[-17  -4 -33  21  -1  19  28 -28 -60 -61 -17 -17  -5  35  27  33   1 -26
 -56 -22  26  25 -28   8  -6  -1 -44  22   8 -63 -23 -13   6 -30 -11 -36
  21]	G
[ 28 -19 -21 -18 -38 -14  11  -2 -12  27 -17 -32   6 -22  16 -23 -14  18
 -15  24  21   7 -21  -6  21  -9 -33 -13 -30 -16   8  55  -9 -31 -26  -7
  12]	Y
[ -9  44  -5 -20  -8  22  -9   1 -26  -5   3 -44 -19  19 -26   9  -6  -4
 -13   7   9  -5  52   5  23  29  37   1 -32 -54 -19  25  23   1  13 -18
  24]	C
[-36 -58 -31  31  -9  -4  23  -7 -76 -45  -1 -25   0  18   6  15   8  -4
 -89 -21  22  21  -5  22  38 -20 -54 -13  -3 -63  21  -3   2  -4 -26 -30
   7]	J
[-35   3   7  -9   6   7  25 -29 -60 -48  20 -41  -5   3 -13  26 -35 -80
 -11   3 -11  -4  -2  25 -17   6  37 -36   0 -19 -11 -97  -7  -6   5  32
 -29]	M
[-20  46  -4 -10  -3  28   1 -23 -20 -17  18 -38 -17  16 -12  16   0  -9
 -21  -1  11   7  56  11  27   8  17  13 -12 -50   1  10  29   7  39 -12
  15]	C
[-36 -12 -29  16 -33   2  13  25 -58  25  -5 -62  38 -19 -39  -4 -25 -14
 -33  32 -22 -26 -65  44 -13  28 -35 -17  17  -6 -13  19 -25 -50 -24 -29
  39]	Y
[-35 -10  -9 -11 -11  28 -16  13 -14   6  15 -10   6 -10 -16  -3 -20   8
 -13   5   6 -10  43   4  33  -6  27   6  16 -19  15  39  11  23   1  -5
  15]	L
[ 11  60 -20 -16   2  16 -12 -12   0  19   7  29 -25   4 -22  36  50  33
 -23  -7  25  26  28 -13  16  17  10  11 -73 -40  27  58  11  -5   3   0
  32]	T
[-37 -29 -13 -13 -25 -13  -3 -32 -41   8  -9  -7  18 -34 -13   9 -27  -9
  -7  14 -36  -3 -33  10   1  16 -10  -7  32 -21 -47  23 -19 -27 -34 -55
  19]	R
[-14  -5 -10 -12 -29 -13   3 -15 -21  -6   2  -6  34 -13 -14 -26 -17  -2
  16   3   0  10  10   4  12  28  10   5   8 -28 -48  22 -13 -24 -20 -28
  30]	M
[-23 -42 -33 -21 -24 -10 -12  12 -27   5   8  14  39 -54  -6  -6 -12  11
   4  11   7  14  -7 -24  15   7 -16   6  15  -6 -29  54  -4 -20 -38 -53
  18]	T
[-18 -44 -17  -3 -25 -32 -23  -6 -35  -1   1  19  23 -43 -22   4   8   9
  21   6  22   7   1 -21  31  -4   8   1  14  -4 -39  35  -2 -22 -31 -30
  18]	T
[-39  51 -12  -8 -26  22  14   2 -42  -2  20 -53  -9  13 -29  -4 -18   4
 -23  16  16  -7  67  34  17  28  27  -7  -7 -57 -20  13  15 -12  23 -30
  39]	C
[-16  55   0 -22 -15  29  -3   7 -16 -24  -3  -7 -19  29 -14  -9 -10   8
  -3  -1  39   7  84  -6  30  37  60   8 -43 -65 -42  33  32  -8  37 -14
  31]	M
[-49 -36 -24  18  -5 -16  16  -7 -85 -49 -26 -39  -5   4  20  25   3   3
 -73 -14  36  17 -15  20  48   4 -47 -22 -13 -59 -26   6  20 -29 -18 -39
  24]	Y
[  2  53 -24 -15 -10 -18  -4 -23 -23  12 -16  16 -36 -19 -52  36  55  27
 -49  -8  -2  28   7   9  40  21   5  -3 -86 -19  -1  95  13 -24  10 -18
   9]	N
[-14  38  -3 -11 -15 -15   5 -34 -10 -19   2  -2  23 -14 -22 -31   5 -13
  22  12  -2   4  42  -4  15  14  36   3  10 -15 -71  21  17 -36  -1 -22
  47]	A
[ -6 -35 -63   0 -12 -19 -36 -49 -68  -1 -37 -53 -13   4 -27 -23 -32  -9
 -33   3 -48  -9  52  52   2 -47   6 -51 -43 -52   2   0 -19   0 -36   5
   6]	L
[-42 -60  -7  48 -16 -10 -33  62 -32 -14   1 -28  25  -6 -52 -45 -76 -39
  14 -24 -19 -13 -18  46  10  19 -33   7  29 -12  -5 -71 -20  32   6  -4
 -15]	H
[-22 -80 -48  37  -6   2   2 -14 -75 -41 -20 -25  -2  45  -1  15  15 -16
 -90 -34  -6  13 -26  24   5 -42 -45 -21   3 -48  33  11  12  -2 -40 -31
   0]	L
[-33 -16 -12 -16 -15 -32 -12  -4 -44   6  -4 -12  21 -38  -4 -11   7   9
   7   2  -9  18   1   4  18   1 -10  -3  11 -20 -39  60  -6 -13 -30 -45
   9]	H
[ 12  40 -37 -25   5 -11  -6 -55 -10  25 -27   9 -54 -14 -29  67  58  17
 -44 -16   7  34  -5   0  28  21 -10   6 -96 -28  17  79  19 -29  -6 -19
   8]	N
[-10 -19 -52  23 -19   5  -8  55 -26   5 -19   7  37  -2 -47 -65  -7   1
 -33   0 -57  16   4  35  10   1 -59 -27 -14  -6  44  16 -30  -5 -55   9
  50]	J
[-15  -9 -19 -16 -17 -23  -7  -6 -34  32 -32 -59  10   2   7 -42 -18 -11
  15  14  -4  27 -18  -1   0 -11 -37  -4  27 -35  -7  28 -18 -59 -35 -27
  10]	H
[ -5 -29 -28 -15 -28 -16 -19 -11 -16   8   4  11  38 -49 -13 -14  -6 -16
  25   3   7  13 -32 -40   7   9  -2  13  11  17 -25  18   5 -18 -44 -26
  16]	T
[-36 -41 -22  24 -25 -34 -17 -15 -49   1 -21 -23  13 -27  -6 -56  -4 -16
  10  -6  -8   3  20  23  24 -12  -4 -16   7 -24 -62  45   7 -26 -23 -44
  26]	H
[   9  -78  -33   -1  -11   -2   10   20  -58   56  -15   10    1   10
  -25   43   -6  -28  -27   -4  -42  -45 -101   -1  -64  -11  -18  -42
  -46   37   61   11  -16   36  -48   -6  -20]	G
[-17 -43 -31  11   7 -17  28 -18 -71 -36 -10 -27 -13  45   5  20  52 -13
 -68 -16  30  13 -23   8  24 -18  -5 -38 -27 -45  17  28  25 -17 -32 -22
  17]	A
[-37  31   9 -33 -18  15 -18  29 -20 -26  31  14  -5 -14 -16 -13  24   6
  17  23  41  29  66 -27  47  10  70   8   0 -31 -21  69  34   8  23  -3
  24]	T
[-33 -30 -40  33 -24   9  22 -16 -67 -57 -20  -8 -11  36  25   2  17  -6
 -74 -29  32  24   3   2  25 -15 -30  -3  -7 -36 -15   6   4 -23 -20 -32
  21]	G
[ 12 -33 -14 -29 -29  -2 -24   6  -7  43 -37 -22   6 -24 -13 -27 -36  11
   4  25 -37  -4 -13  16   9  -7 -35  -5  -4 -20  28  52 -27 -23 -45 -18
  19]	J
[-18 -10 -28  16   0 -24  29 -28 -76 -60  -3 -13 -38  40   2  19  39  -1
 -87 -21  29  29  28  15  24 -12  -8 -24 -22 -82 -21  18   2 -33 -15 -34
  -3]	N
[  2  47 -18 -12   7  -6 -16 -22 -13  21  -9  22 -30  12 -26  37  46  20
 -15 -13  21  33  23 -11  21  22   5  11 -87 -58   2  55  28 -17  13 -10
  36]	T
[  2  33 -21  -6   0   0  -5 -37  -5  12 -32  18 -33 -18 -33  31  36  24
 -39 -20   1  39  25   1  29  30 -14   5 -82 -31 -12  61  28 -12  19 -18
  17]	J
[-37 -50 -21 -17 -29 -33  -9  -8 -36  12 -19   5  34 -35 -35  -2  -8   3
   7  -5  -9  14 -26   0  16   2 -32   2  24  -1 -28  45   3 -17 -36 -62
  16]	A
[-11  19 -24 -26   3   3  -7 -28 -13  27 -22  18 -41   8 -25  59  45  33
 -51 -27  13  31  24 -21  39   8  -1   5 -73 -38  28  79  26 -18 -10 -14
   7]	L
[ -8  10  -6 -24 -22 -25  -4  -7  -6   9 -31 -49  14 -21 -20 -26 -18  22
  11  36  13  44  10   4  56  12 -14   5  28 -31 -12  63 -29 -47 -35 -13
  41]	X
[-44  17   6 -33 -24  27 -12  31 -41   7  12 -11 -17  -3 -17  -9  -9  10
  -2  28  17 -11  79   7  20   7  62 -14 -10 -37  -1  45  27  34   3 -12
  29]	J
[ 10  50 -27 -27   1  -3  -8 -49  -6  18 -22 -14 -37  26 -24  43  62   7
 -33  -8   0  13  -2   6   8  12  20   1 -94 -10  15  43  36 -34  -1 -12
  25]	A
[-51 -34  -5  10   7 -17  13 -13 -74 -57 -26 -39 -30  51  10  25   2   1
 -62 -19  44  31  39  15  27  -9  -5 -25  14 -78 -14 -15  37  -4 -20 -51
  24]	X
[-14  30  10  -4 -39   6 -17  15  -5 -15   8   6   1   4 -11 -59 -22  -1
   8   6  31  12  70 -38  50  26  52   9 -28 -41 -36  26  23  -4  13  -5
  38]	T
[-17 -32   3 -20 -27 -19 -22  10 -12  39 -33 -57   3 -25  -5  -1 -39  32
  13  32   4  23  -4  30  40 -21 -34  -8  33 -18  14  42 -34 -45 -48  -6
  22]	L
[  4  -9  -5 -57 -10 -31 -18 -14 -13  32 -41 -35  -8 -11   0 -24  -9  19
  26  29   2  25   1   4  21 -21  -4 -14  10 -27  25  64   3 -22 -46 -19
  21]	X
[-31  14 -16 -28 -27  26 -16  22 -27 -13  18 -11  -6  -1 -34 -10 -12  -3
  -3  12  32   2  46 -17  22  25  46  10   5 -55  -8  37  21 -18  18 -27
  20]	T
[-33  16  -6  -6 -19 -33   9 -33 -49 -14   1 -47  17 -16 -15  20  -5 -16
  -1  11  -5  35  -3  14  18  20 -15  10   5 -25 -62  -2  10 -34  -1 -41
  16]	C
[ -8 -30 -35  18  -2  -1  38 -12 -72 -60 -10 -30  -4  55  26  -3  26 -23
 -74 -14  34  15 -15   9   8 -20 -11 -31 -15 -53   2   0  21 -14 -35 -26
  18]	A
[-29 -50 -11  10   6  -7  32  -6 -85 -45 -14 -32 -21  36  38  38  14 -24
 -72 -20  37   9 -46  10  -7  -8 -36 -30  -3 -59  -3 -25  25 -20 -32 -32
  -5]	Y
[  0  57 -11 -30 -12  -5  -5 -52 -28  26 -37  25 -51  -5 -23  66  48  -8
 -21  -3 -11  16 -37  -9  20  11  13   0 -84 -14  -3  56  43 -42  -8 -18
  19]	R
[  0 -17 -32 -19 -31 -10   8 -18 -23 -16   1  -6  33 -24 -28 -12   1  -6
  -2  -2   0  21   8 -10  10  14  -1   2   3 -23 -45  41 -15 -48 -31 -34
  12]	M
[-15 -51 -21  18 -18   1  29  18 -66 -56 -25  -7   3  25  24  23  -1 -18
 -50 -21  30  27 -70  -7 -10   0 -42  -2  14 -12 -17  -2  18 -12 -24 -41
  -1]	G
[-26  57   9 -19 -10  48   2  16 -14 -13   2 -17 -29  20  -8 -26 -27  -9
  -5  16  21  -5 102  -1   4  23  57  -4 -14 -60 -23   3  45   5  32  -8
  39]	J
[-23  36  -6 -31 -30  46  14  23 -13   5  31   9   1 -22   1 -21 -20   6
 -14  21  26 -36  62 -16  21  19  47  -3 -14 -26  -1  46  20  21  13  -7
  27]	Y
[ -1  30 -22 -14  -2  -4  -6 -52 -26  28 -32   8 -39  19 -12  17  63  16
 -48 -12 -11  26   3  -1   7  21  11   3 -94 -37  -6  88  39 -12  14 -30
  18]	J
[-34 -16 -15   4 -18  -6  -4   0 -38  15 -12 -19  22 -37   1 -17 -17 -16
  19   3   2   2  -8   2 -14  -1 -14  -5  38   3 -50  21   2 -24 -33 -46
  15]	H
[-27  30 -28  10 -17  17   8  21 -28   3 -12   9  -7  -9 -18 -45  11   1
  -7  -5  26  11  53  -7  37  21  17 -12 -22 -39 -23  77  26 -12  10 -17
  42]	H
[  1 -80 -39 -15 -40 -53  14  51 -70  -8 -29 -16   1  -5 -36 -12 -24  24
 -47  18  -9   4 -23  -4  -4  -7 -24 -57   5  -1 -23  38 -36 -46 -44 -50
 -41]	N
[ -4 -15 -32 -23 -30 -15  -1  -6 -14  13 -20 -50  13 -21  -1 -20  -9  31
  -2  17  22  35  -2  -2  43  -5 -32  -3  16 -17  11  49 -39 -51 -45  -4
  35]	G
[-58 -35 -35   6 -64 -29   3  25 -71 -21  -8 -37  34 -35 -26  13 -44  32
 -46  15  -1  31   0   0  48  40 -32 -19  17   1 -22   5 -63  -3 -45 -40
   3]	H
[  2 -21 -34  46 -18 -16  36 -16 -65 -44   7 -10 -18  39 -11  16  41   1
 -97 -24  34  36   4   7  10 -21 -32 -14 -28 -58 -13  31 -11 -15 -18 -31
  -6]	N
[ 26 -25 -11 -40 -41   1   6  10  -9  28 -26 -19  16  -9   4 -26 -16   6
   6  19  -2  20 -35  -2   4 -15 -33 -14   0 -17  32  67 -29 -44 -55 -13
  10]	M
[-33 -15 -25  14 -12 -14 -13 -22 -33 -11 -22 -16  15 -31 -26 -13  -4  -5
 -13 -24  -4  20  16 -11  26   6 -31   7  21 -29 -53  32  -4 -39 -16 -49
   9]	H
[ -8  33  13 -20 -31  24   5  23 -12 -22  17 -20   3  17 -18 -41 -35  -3
   4   7  29  -7  86  -7  30  20  56  -7 -18 -59 -29  15  12  -7   9  -4
  32]	M
[  8 -10 -18 -23 -29 -12 -21 -18 -19  20 -13 -35   5  -9  -7  -7 -14  -2
   7  27  -1  12 -10 -10  21 -17 -14  -2  -6 -31  24  25 -17 -51 -34  -6
  23]	T
[ -8  11   7   1 -27 -14   3   6 -26  42 -33 -54  -2  -2  11 -19 -40  14
   2  23  11   1   3   6  22   0 -31 -13   3 -36 -10  22 -39 -51 -34 -15
  23]	H
[-36 -22  -8 -28  -5 -24  -6 -32 -31   4 -11  -4   8   4  -7  -4  -1 -10
   8   9 -15  21  20 -15 -12   2  18   3  30 -21 -35  24   4  -1 -30 -47
  10]	X
[ -9 -12 -32  36   0   3  22 -38 -72 -51 -18 -38 -18  46  10  32  20 -26
 -69  -5  15  29   2  22   0 -27  -2 -23 -17 -56 -19   3  17 -21 -15  -4
  13]	L
[ -2 -32 -15  -8 -48  -8 -24  13   1  39 -19 -17  14 -15   5 -36 -33  19
  16  24  16  16   2 -16  29   3 -22   3  -1 -11   5  33 -29 -38 -45 -18
  35]	T
[-18 -30 -18  20  -6 -14  20 -13 -68 -46 -19 -14 -23  29  21   7  13 -18
 -50 -18  40  32 -11  10  10 -18 -28 -17   9 -55 -10   5  27 -11 -30 -38
  12]	N
[-36  -2 -24 -37 -17 -23   4 -20 -44  13   0 -12  15 -32  -6  10   8  -5
  12  17 -14  13  -1   9  13  20   1   2   0 -10 -44  46  14 -27 -18 -54
  18]	C
[-14  -7 -23   6 -23 -17  -4 -30 -26   1 -13  10  23 -29  -2 -22   7 -14
  20  -1  -3  -5 -20  -6  11   8  12  10   0  21 -53  26  -2 -24 -28 -16
  36]	G
[-14 -40 -22  52  -6 -11  28 -22 -72 -53   1 -15 -13  63  23  12  37 -30
 -80 -24  25  36 -15   3 -19 -29 -36 -20 -17 -65 -12 -18  19 -37 -13 -36
  11]	T
[-11 -11 -28 -17 -37   1  11 -24 -23  14   6 -56   5 -29   8 -33 -14  11
 -32  20   5  -8  11  32  16 -20 -26 -25   9 -26  28  19 -24 -44 -34  -7
  25]	Y
[-12  49 -19   3 -24  -8  20 -44 -32  10  11 -39  33 -12 -16  22 -11 -13
  -7  20 -12  14  13 -13   0  28  -7  15 -11  -7 -61  -2  -2 -25  -6 -32
  34]	C
[-22 -51  -9  28  -4  13  24   6 -69 -54 -12  -8 -13  42  17  25  13   8
 -88 -26  25  31   5  11 -13  -6 -37 -23   4 -73  -3   9  15  27 -29 -52
  12]	J
[ -7   2 -31 -24   4 -32  -7   2 -45 -74 -24   7 -35   0 -44  38  43  -5
 -15 -26  26  26  58   4  28  -1  36 -26 -57 -16 -71 -13  42 -85   4 -18
 -21]	M
[-38  37 -22 -21 -26  37   5  19  -8   8  26  -3  -1 -11 -20 -15  -9 -13
 -14  18   9  -9  62 -11  35  29  29  11 -30 -28   3  33  13  -6  17   7
  33]	Y
[  26  -29  -30   30  -34   -8   17  -19  -25   -8  -46   22   17   -6
  -25   19  -77  -28  -18  -24  -45   -8  -49  -24  -80   17  -49  -23
  -16   54  -37 -103  -29    8  -17  -12  -27]	G
[  23   17   10    6  -32  -22   44   36  -14    5   43   -8   57  -31
  -16  -17  -49  -60   24   45  -30  -15 -114    6  -53   62   13   -5
   -9   63  -23  -80  -46   13  -15   53  -18]	Y
[ -5 -26 -19 -14 -31 -16  -4   6 -22  38 -26 -31  13 -14  12 -27 -25  21
  -7  26  -7  21  -8  14  16 -20 -51  -9  -3  -9  27  24 -19 -19 -44 -14
  24]	J
[-37  -7 -20  14   2  -6  31 -14 -70 -40  -9 -41  -2  56  -2  30  25 -13
 -53  -4  29  22   2  11  -3  -9 -15 -20  17 -55 -17 -13  14 -38 -20 -36
  29]	A
